Here is a tiny trained network, its code and every weight. The questions are about switching its units off for an input and a class, where a switched-off unit gives its printed mean instead of its output.

import numpy as np


def w(rows, s, z=0):
    codes = np.array(rows[::2]) - 128.0
    scale = np.full(codes.shape[1], s)
    scale[-1] = z or s
    return codes * scale


def f(y):
    return y / 2 * (1 + np.tanh(0.7978845608 * (y + 0.044715 * y**3)))


def log_softmax(a):
    a = a - a.max(-1, keepdims=True)
    return a - np.log(np.exp(a).sum(-1, keepdims=True))


def net(x, mask):
    res = np.array(x, float).reshape(1, 7) / 4 @ E
    y = f(res @ A[0][:, :-1].T + A[0][:, -1])
    res = res + np.where(mask, y, B[0][:, -1]) @ B[0][:, :-1]
    return log_softmax(res[-1] @ U[:, :-1].T + U[:, -1])


A, B = {}, {}
E = w([
[155,88,89,115],'x0',
[127,141,164,147],'x1',
[120,130,123,125],'x2',
[2,32,227,69],'x3',
[99,147,109,109],'x4',
[41,50,12,232],'x5',
[111,146,133,130],'x6',
],0.0062)
A[0] = w([
[64,117,126,109,62],'N0',
[212,188,70,179,122],'N1',
[134,145,119,142,19],'N2',
[89,238,119,151,113],'N3',
[182,186,79,183,99],'N4',
[178,156,122,140,40],'N5',
[166,144,162,8,135],'N6',
[120,124,103,141,3],'N7',
[115,112,122,180,136],'N8',
[193,213,59,148,64],'N9',
[138,176,114,152,63],'N10',
[129,99,100,139,50],'N11',
[77,92,114,230,141],'N12',
[55,64,163,69,61],'N13',
[102,105,41,158,31],'N14',
],0.011,0.0073)
B[0] = w([
[158,144,115,202,140],'N0',
[67,44,196,124,254],'N1',
[97,130,123,250,107],'N2',
[148,89,191,105,158],'N3',
[107,35,226,150,214],'N4',
[134,165,23,223,135],'N5',
[160,214,46,202,238],'N6',
[74,138,39,228,109],'N7',
[153,146,141,112,160],'N8',
[141,85,135,180,223],'N9',
[140,49,80,246,129],'N10',
[148,165,52,205,118],'N11',
[240,250,132,74,233],'N12',
[67,62,183,255,199],'N13',
[156,175,51,206,171],'N14',
],0.0074,0.0068)
U = w([
[98,116,156,115,34],'0',
[183,175,128,58,254],'1',
[228,252,98,118,40],'2',
],0.012,0.0053)

Each question gives the input, the list of numbers given to net, and the class t.
The units are the neurons (one row each of A and B). Each row of codes is followed by its name. A weight is (code - 128) times the scale printed after its matrix; where a second scale follows, it is the last column's (A, B and U).
mask holds one flag per neuron, in row order. A switched-off neuron (its flag False) gives its mean, the last column of its row in B, instead of its output. The means were averaged over made-up inputs and are rounded, as every weight is.
A unit's drop is (log p(t) with every unit on - log p(t) with that unit switched off) / (log p(t) with every unit on - log p(t) with every unit switched off).
The circuit of an input: a set's keep is (log p(t) with only the set's units on - log p(t) with every unit switched off) / (log p(t) with every unit on - log p(t) with every unit switched off). Starting from the 12 units with the biggest drops (on a tie, the unit counted first), units are removed one at a time, each time the one whose removal leaves the highest keep (on an exact tie, the one counted first), for as long as the keep stays at least 0.8.
circuit, biggest first: the units of the circuit, biggest drop first
top k neurons: the k neurons with the biggest drops, biggest first
drop of u: that unit's drop, to one decimal
input [8,-6,-8,6,3,8,2], class 2: circuit, biggest first => N12, N14
input [1,2,-2,-6,4,6,2], class 0: top 2 neurons => N1, N4
input [2,2,-4,-6,-7,6,-1], class 0: top 4 neurons => N1, N4, N6, N9
input [3,-7,-5,6,8,-8,5], class 2: circuit, biggest first => N6
input [3,1,-6,-4,0,-3,1], class 0: circuit, biggest first => N12, N1
input [2,5,2,-6,4,3,8], class 0: circuit, biggest first => N1, N4
input [4,-4,1,5,0,6,-7], class 2: circuit, biggest first => N12, N1
input [4,-5,-2,7,4,-8,-4], class 2: top 3 neurons => N6, N1, N4
input [1,-3,-4,4,3,5,-5], class 2: top 3 neurons => N12, N1, N4
input [8,-2,7,-6,7,-2,0], class 0: circuit, biggest first => N1, N12
input [5,2,2,-8,8,-6,8], class 0: circuit, biggest first => N1, N4
input [8,3,-7,7,-8,-8,1], class 2: top 2 neurons => N6, N1
input [2,-3,2,-7,7,6,2], class 0: top 3 neurons => N1, N4, N6
input [-4,2,-6,1,0,-6,4], class 2: circuit, biggest first => N6
input [2,7,3,-8,8,7,-8], class 0: top 4 neurons => N1, N4, N6, N9
input [-5,3,-5,3,-8,4,8], class 2: top 3 neurons => N12, N1, N4
input [8,1,5,3,-6,-7,-5], class 2: top 3 neurons => N6, N1, N4
input [7,-4,3,0,8,-5,-6], class 2: top 2 neurons => N6, N1
input [8,5,-5,4,-2,8,3], class 2: drop of N12 => 0.3
